[-31.3  11.9 -30.4   9.0 -35.0  -7.0   3.1  15.3  -4.6  16.7  -7.3   0.9
  19.1  -4.2 -17.4   5.1  10.2  -4.5  -5.9  34.1]  (34).<28>
[-20.9  -5.9  30.1  21.4 -24.3  -4.7  -7.2  20.9  25.7   6.0  14.5   3.7
  33.5   8.0  -5.0 -21.8  43.8  -0.7  -3.6   5.4]  (34).<29>
[ -1.7  29.1   2.2   5.3  -2.6  -8.8   0.9  -8.8  -3.1  12.7  -4.2 -11.7
  38.4  -8.3  -8.1  -6.8   5.2  -5.2 -12.0  35.6]  (34).<29>
[ 39.6  12.8 -59.5  -2.9  -5.1 -13.3  11.8   6.4 -27.5  -6.5   2.3  -6.9
  14.7 -10.8  -3.4 -46.8 -41.9   4.8  -1.9   7.7]  (31).<24>
[-30.5  27.3  -3.6  -8.1 -33.9  -2.3   0.7   4.9   9.1  18.7   7.2  -0.9
  60.3   1.9  -8.3 -20.1  32.0  -6.9  -9.3  31.8]  (34).<29>
[-44.1  26.5  -2.0 -19.5 -26.8   3.1   2.1  16.8  16.8  10.7  -5.3   4.6
  37.3   2.8 -16.7  28.1  29.8  -2.2  -4.1  34.5]  (34).<29>
[ 30.3 -10.4 -47.6  -3.0  -4.9  -2.2   3.7  19.3 -21.7 -18.8   4.7   5.1
  -2.8   0.9  -9.8 -31.3 -24.5   4.9   5.6  -5.2]  (31).<24>
[ 25.4  26.5  21.2 -27.3  -5.6  -3.9  -9.2  -5.7  -6.6  -3.8  -8.8  -1.8
  36.1  -3.5  -7.5 -14.4 -18.3  -9.3  -4.8  24.7]  (32).<31>
[ 16.1   6.5 -30.5  10.3 -15.9  -8.8   3.3  16.7   5.5   6.9  -4.6  -4.6
  12.4   4.7  -8.6   7.1 -30.1   4.7 -15.2   8.0]  (31).<24>
[-26.0  21.4   4.8 -15.4 -24.6  -9.0   0.7 -20.1   9.7   9.4  10.9  -6.5
  44.9  -2.3   1.4 -15.7  19.7 -15.1  -4.9  21.3]  (34).<28>
[ -9.9  14.7 -39.3  11.1 -14.9  -1.4  11.0   4.4  -2.1   6.7  11.2  -4.5
  14.3   5.9   3.4 -39.5  24.8  -3.0  -2.6   5.4]  (34).<29>
[  2.5  20.2  13.2  -1.5  -8.2  -6.0 -13.9   2.0  -4.2   6.7   0.0   7.5
  22.0   7.6 -12.3   3.4 -20.5  -5.8  -5.5   1.1]  (32).<20>
[ -4.4  11.3  19.5 -26.1 -19.5   0.5 -11.8   2.5   2.7   0.2   0.1   9.9
  57.4   7.0 -12.4  -2.4 -13.8  -7.3   0.0  11.8]  (32).<20>
[ -9.6  16.4 -22.3 -21.3  -2.0 -14.1  -7.6   8.1  17.6   7.7 -14.7  -0.1
  23.6  -8.3 -14.5  14.7 -21.2   6.8  -0.1   9.2]  (31).<21>
[-26.1   1.5  25.2 -25.5 -27.3  -4.9   3.1  18.2  13.0   3.6  17.2  -7.0
  23.4   6.4  -7.3  -5.0  31.2  -2.6 -18.5  16.6]  (34).<29>
[ 11.3  44.8 -84.5 -47.7 -41.1 -22.8  14.6 -12.0 -11.1  -0.7  -5.3  -0.1
  55.7 -18.2 -18.5 -27.6 -16.8   0.8  -1.9  26.0]  (31).<21>
[  4.0  34.0 -29.3 -30.7 -37.2 -10.1   2.5  18.9  -7.1  -1.2   2.2   2.2
  39.6  -5.0 -14.3 -19.3 -20.7  -1.5  -3.3  26.6]  (31).<24>
[ -0.6  30.7 -37.1 -29.1  -7.5  -4.1   3.6   1.1   3.3  -2.0  -2.6   5.7
  35.9  -7.4 -10.3   1.0 -22.6   0.3   3.5  15.5]  (31).<21>
[-47.2  18.8  -9.6   9.3 -32.5  -7.0  -1.2   2.3  19.9  18.2  16.6  -0.8
  35.9   1.1  -6.0 -14.2  26.1  -8.0  -6.3  19.6]  (34).<28>
[-49.6  38.5  38.0 -76.8 -81.3 -27.0 -13.5  41.3  24.5  -7.2  -4.3  28.0
  84.5  -2.3 -47.7  42.1  15.6  -1.4 -14.5  39.9]  (32).<20>
[  7.4   7.5 -17.8 -18.3 -24.0  -5.0   0.1  23.0   2.2  -0.9  -8.6   0.8
  49.7  -8.5 -13.0   4.1 -21.9   7.3  -4.8  16.4]  (31).<24>
[-25.2  11.2  -6.8 -12.7 -28.0 -14.4   1.9  -4.6  15.0  -2.6   7.5   3.0
  29.9  -8.7   0.2 -15.9  10.2  -7.4  -5.0  22.2]  (34).<28>
[ -6.4  84.5 -31.3 -42.2 -19.5  23.0  11.2 -16.9  -5.4  33.7 -35.3  -9.7
  74.3 -15.2  -9.6  32.0 -28.5 -18.5 -23.6  31.9]  (34).<29>
[ 41.0  -4.3  12.9  30.0  35.6   3.3 -20.8 -17.2 -22.7   5.9  -2.7  -5.0
  -5.6   2.5   4.9 -38.2 -21.6  -6.7   5.7  -3.0]  (32).<20>
[-13.1   6.6  24.1 -50.6 -36.8  -8.8  -7.9  -1.2  14.4  -5.8   0.5   8.5
  64.9   5.7  -4.8 -12.5  19.1  -9.3  -4.1  27.1]  (32).<31>
[-41.6  20.1  -1.0  -4.3 -35.1  -0.5  -5.1  -3.4  21.4  20.0 -10.6   2.0
  47.0  -9.8 -11.7  22.4   7.8  -9.4 -12.2  27.8]  (34).<28>
[-55.3  28.5  -7.1  -8.4 -26.2  -3.5  -2.5  -3.2  13.8  30.6  -3.3   1.7
  74.2  -5.7  -8.8  11.3  17.4  -7.0  -6.2  31.9]  (34).<28>
[  5.0  38.2   4.0 -37.1 -41.7  -7.7  -3.5  10.8  -9.7  -5.3  -3.9  10.0
  71.7  -2.9 -19.1  -6.1 -19.6 -10.5 -13.3  26.9]  (32).<31>
[  5.1  11.6 -54.1 -23.1 -23.1  -4.8   1.7  13.6   3.2 -13.9  -4.2   0.8
  23.6  -7.6 -11.5 -11.9 -22.0  -1.4   1.1   7.0]  (31).<21>
[-46.3  21.7 -16.1 -14.1 -33.8  -0.9   2.9  15.8   8.4  20.5  -3.9   1.4
  39.8 -10.0 -11.9  13.1   8.2  -5.9  -7.8  42.2]  (34).<28>
[ 23.6  31.1 -31.4 -29.1 -38.7 -29.0   3.5 -11.5 -23.4 -12.3   4.6  13.1
  64.5   5.4 -15.8 -44.9 -11.1  -8.0  -3.5  13.2]  (32).<20>
[-36.4   3.3  56.2 -31.6 -41.2  -7.5 -19.9  12.8  21.6  -0.7   0.7   9.6
  55.8   2.9 -13.1  18.6   1.2  -7.8 -13.2  45.5]  (32).<31>
[-43.8  13.0   3.2   5.4 -14.7   3.7  -3.3   9.5  18.1  17.6 -23.7  -4.1
  22.6  -3.5  -7.6  26.3  -1.6  -9.4 -20.3  41.6]  (34).<28>
[  0.9  50.9 -13.4 -33.4 -20.0 -13.6  -0.7  -7.1  -8.9   4.2 -15.9   8.5
  52.0 -13.4 -16.4  -3.5 -20.7  -8.7  -5.0  18.4]  (32).<20>
[-28.5  30.2  -3.1  14.3   3.9  11.2  -9.5  -2.9  24.1  22.6 -15.7  -9.4
  27.3  -4.6  -1.7  20.7  -0.7  -9.4  -5.7  36.3]  (34).<28>
[  3.3 -27.5  -3.3  19.6  -8.5  -6.9  -6.9  17.7  13.7   1.3  19.6   0.7
   5.1   2.0  -5.6 -21.6   6.9   4.3   1.7 -15.9]  (31).<24>
[ -5.6  28.4  -1.7 -40.1 -25.8 -14.9   4.6   2.6   8.6  -4.9   2.7   8.5
  54.6  -2.2  -5.8 -18.0  -4.2 -11.0   0.0   9.0]  (32).<20>
[ -8.4  19.6 -26.4  -3.4 -33.4 -14.5  10.0   2.8 -14.0   4.1  -4.7  -1.6
  41.8  -9.4  -7.7 -19.2 -13.5  -6.5  -9.5  29.3]  (34).<28>
[  8.3  15.9  10.0 -26.1 -21.0  -3.0  -4.6  10.2  11.2 -13.7  21.3   8.6
  36.7  -1.1  -7.7 -29.5  16.5  -6.6  -8.8   6.7]  (32).<31>
[-28.5  27.1 -12.8   2.7 -22.3  -3.8   3.7  -8.2   9.6  20.5  -2.4  -6.7
  18.3  -6.4 -10.9   9.7   8.2  -7.8 -13.5  21.7]  (34).<28>
[-10.7  34.7  10.7 -46.7 -38.9 -21.2  -6.0   7.9   1.1  -9.3  -6.8  11.3
  36.0  -1.1 -17.3  -2.9  18.6 -11.9  -6.1  33.9]  (32).<31>
[-21.7  10.4 -35.7 -18.9 -10.9 -12.3  -5.4   9.8  20.2  -1.4   3.2   4.7
  24.6  -6.9 -12.9  -1.7 -16.9   0.3   0.8  10.0]  (31).<21>
[ 12.4  63.1 -81.6 -29.3  10.7  -4.9   9.2   2.7 -18.3  -3.1 -21.7  -6.1
  30.6 -16.0 -14.9   0.0 -66.5  -3.1   1.6  25.7]  (31).<21>
[  4.3  24.5  17.4 -14.9 -10.3 -22.8 -10.0   1.5  14.4  -6.0  -1.1   7.9
  44.6   2.7  -5.3  -5.3  -3.2  -3.8  -0.4  -0.7]  (32).<20>
[-23.1  14.4  -5.4  24.1 -28.7 -10.4   8.6   7.6 -16.6   8.8   2.6   3.0
   0.3  -7.0 -11.2   2.3  17.0   2.4 -10.8  29.5]  (34).<28>
[ 15.3  -7.6   0.9 -13.4 -13.5   8.8  -2.9  41.1 -11.5   1.6 -20.6   7.4
  15.9  -5.8 -16.2  22.2 -26.6   6.7 -11.9  21.2]  (31).<24>
[ 17.1  13.6  -9.8 -17.9 -15.9   8.1  -1.5  18.0  -4.6  -0.3   4.2   6.1
  52.0  -3.3 -16.5  -9.3 -12.0   3.4   1.2   7.0]  (31).<24>
[ 24.7  56.2 -46.7 -33.3  -7.6 -12.1   8.1  -2.9  -2.7  -2.7  -2.2  -2.0
  20.1 -15.0  -9.3  -8.3 -40.0  -3.5  -5.0   1.2]  (31).<21>
[ -6.3  19.5 -39.7  -9.5  -0.1  -8.5  -2.8   3.1  19.0  -8.5   2.2   1.2
  25.8  -7.0  -4.2  -3.4 -21.0   7.5   7.7   2.4]  (31).<21>
[-22.7  -9.8  11.0  27.0 -17.3  -5.3   9.9  23.2   0.9  13.1  26.7  -5.6
  -0.4   2.0  -5.5 -23.5  36.3   3.0 -10.7  -0.1]  (34).<29>
[ -7.0   3.3 -15.5   1.6 -15.8 -12.5 -10.6  11.3   9.6  -1.0  12.6  -0.2
  34.8  -6.9 -10.8 -18.1  -1.0   1.5   3.3  10.9]  (31).<24>
[ 15.8 -46.9  42.1  30.9  -4.2   7.8 -10.2  48.1  -3.5 -13.9  12.6   8.5
 -31.0  13.5 -11.9   0.2  -0.4   7.0  -0.5  -6.3]  (32).<31>
[-21.0  20.2  16.5  10.1  -9.3 -19.5 -22.7   2.8  27.0   6.9  -5.9   9.7
  39.1   0.8 -11.2  12.2  -0.1  -6.7  -1.2  16.8]  (32).<20>
[ 14.3  34.1 -20.7   7.3  -7.8   2.8  -5.9   2.7   3.2   8.8 -14.0  -5.7
  47.1 -10.5 -12.3   0.0 -27.1  -6.2 -11.9  28.1]  (31).<24>
[  1.1 -11.8  -8.1 -17.0 -12.7  -8.1  -1.7  30.4   3.7  -7.7  12.2   8.1
  14.0   1.3  -8.8 -37.3   1.9   8.1   6.5 -11.1]  (31).<24>
[-68.6  -3.0  22.4 -28.5 -38.0  -6.8  -0.6   9.2  34.9  12.8   6.8   1.9
  54.5 -11.0  -7.3  10.9  31.7   1.4  -6.1  16.0]  (34).<28>

[-10.3 -14.0  -4.8  17.0  -6.3  16.9  -9.5 -23.8 -14.3  -2.0   2.0  23.2
  -0.7  13.0   5.4  -3.1  -5.2  -3.1 -11.5   1.5]  A.j869
[  6.7 -13.1  -3.4   8.5 -47.8  14.1 -14.4 -10.5  -8.3  -5.8  -5.5 -10.8
   3.1   1.7  -4.2  -9.6  12.3   8.1 -15.5  18.6]  B.J825
[ -4.8 -10.8  -3.8  -3.9  17.2  -1.6 -11.1 -21.0  -9.3  15.5 -10.2 -51.6
  -6.6  -6.7  -5.5   9.6  -7.8   3.0 -14.4 -17.5]  W.J654
[  5.9 -23.1   1.0 -10.4  15.4  -2.3  19.3 -28.7 -13.1  -3.1  -9.1 -40.7
   3.9  -5.9 -12.4  -4.9   6.7  27.9   6.3 -12.2]  W.J654
[ -7.5  -5.2  -9.1   9.2  -4.0  10.8  -8.1 -19.4 -10.2 -10.2  -7.7   9.9
   4.2  11.3  -5.7  -0.7   1.7   3.4 -18.0   5.1]  A.j869
[ 37.8  -6.3  -0.9  16.4 -27.6  13.8 -10.0 -15.5  -6.5  -9.3  -4.5  27.3
   4.7   3.7 -11.1  -5.0   3.5 -12.5 -17.4  20.9]  B.J825
[-21.8 -17.3  -6.7  26.4   0.9  12.4 -14.9 -28.6 -15.8   4.6  -0.4  12.3
   1.9  20.7  -9.0  -6.7   1.9  -8.2  -4.9  -8.1]  A.j869
[ -7.1 -18.0  -2.3  11.1   0.0   9.9  -7.6 -11.7  -5.8   4.6 -12.1  -1.3
   3.7   6.8  -1.8  -3.4  -5.3  -8.4  -2.5  -8.9]  A.j154
[ -9.7  -0.6   3.6  15.2   0.6   3.5  -8.7  -5.9  -8.8  -2.6 -10.7  26.3
   0.4   6.4  26.3  -1.9  -4.4 -14.3  -9.3   5.9]  A.j154
[  2.7 -24.5 -12.6   6.3 -17.2  11.8  -7.5 -13.3  -6.1  -6.8  -5.3   5.9
  -4.1   2.8   5.0  -0.3 -12.6  -7.3 -14.3  13.2]  A.j154
[ -7.0  -1.3  -4.0  16.7 -15.3  19.4 -18.5 -33.8 -10.2  -4.7  -1.1  -0.2
   0.3   2.3   2.0  -8.1  12.3 -10.6 -22.6  11.4]  B.j968
[ -8.9   0.9  -7.9  -8.1  18.4  12.4 -15.8 -34.1 -27.3  -0.9   1.4   9.2
 -17.3 -15.3  12.9   6.5 -18.3   0.0  -9.7  14.7]  W.J654
[-17.0 -16.5 -10.1   5.8  -6.6  10.0 -32.5  -9.4 -15.4   1.4   0.4  20.3
  -1.4   6.7  -5.9   7.9 -17.9  -7.6 -10.5   4.6]  A.j869
[  5.7  -7.7   0.3  12.4 -14.3  18.6 -15.0 -25.1  -8.5  -4.2  -6.1  -0.4
   4.5   8.1   4.5  -8.1   6.6 -10.4 -20.8   9.1]  A.j869
[  4.7  -2.8  -3.5   9.3  -5.2  11.2 -14.4 -10.0 -11.4   9.4  -2.8  13.0
  -1.0   4.2  16.4   4.6   0.0 -22.8 -16.8   8.4]  A.j154
[-12.5 -22.5  -5.3  23.3  -8.3  13.9  -0.7  -8.4  -2.9   3.0  -5.9   8.5
   4.7  14.6  -9.5  -6.5  -4.8 -10.4  -7.5  -6.7]  A.j154
[ -4.1  -7.3  -5.3   7.1 -15.9  11.4  -5.6  -6.7 -10.8  -2.9   1.6  21.2
  -1.3   8.7   5.4  -4.4  -1.6  -3.1 -15.8   7.3]  A.j154
[-16.0 -23.2  -2.3  -3.6  22.2  -0.3  -8.0   0.2  -6.8  27.0   8.1 -63.2
  -6.9   1.9   3.2   0.4  -3.8  20.4  16.8 -29.1]  W.J654
[  0.8 -17.3  -2.1  -0.7   5.7   5.8  -2.7  -3.6 -10.2   9.5  -4.6  -8.2
   3.7   2.7   5.9  -4.6   5.8  -1.7  -2.5  -4.5]  A.j154
[-12.8  -2.1  -5.3  13.6   3.1  11.2  -7.2   0.4  -6.0  10.8  -1.4 -17.1
  -7.6   4.8   7.7  -4.4   3.9  -8.3   0.9  -3.9]  B.j968
[ -5.4 -15.1  -4.4  -9.3   4.7  10.0 -14.6 -24.3 -10.2  19.2   5.6 -53.4
  -8.6  -7.3  -2.7  -3.6  -7.7  13.5   9.3 -17.5]  W.j411
[ -8.5 -17.2  -3.7  10.5   0.8   7.5  -8.8 -12.2  -8.7   0.8  -6.3  -4.2
  11.3  12.4 -13.7  -9.2  -3.3 -13.7  -8.6  -7.5]  A.j869
[ -1.4  -5.1  -1.8   9.0 -14.1  20.3 -25.2 -17.5   7.3  10.1   2.9  -4.9
  -1.7   1.5   6.3   0.2   2.2 -17.7  -7.6   4.3]  B.J825
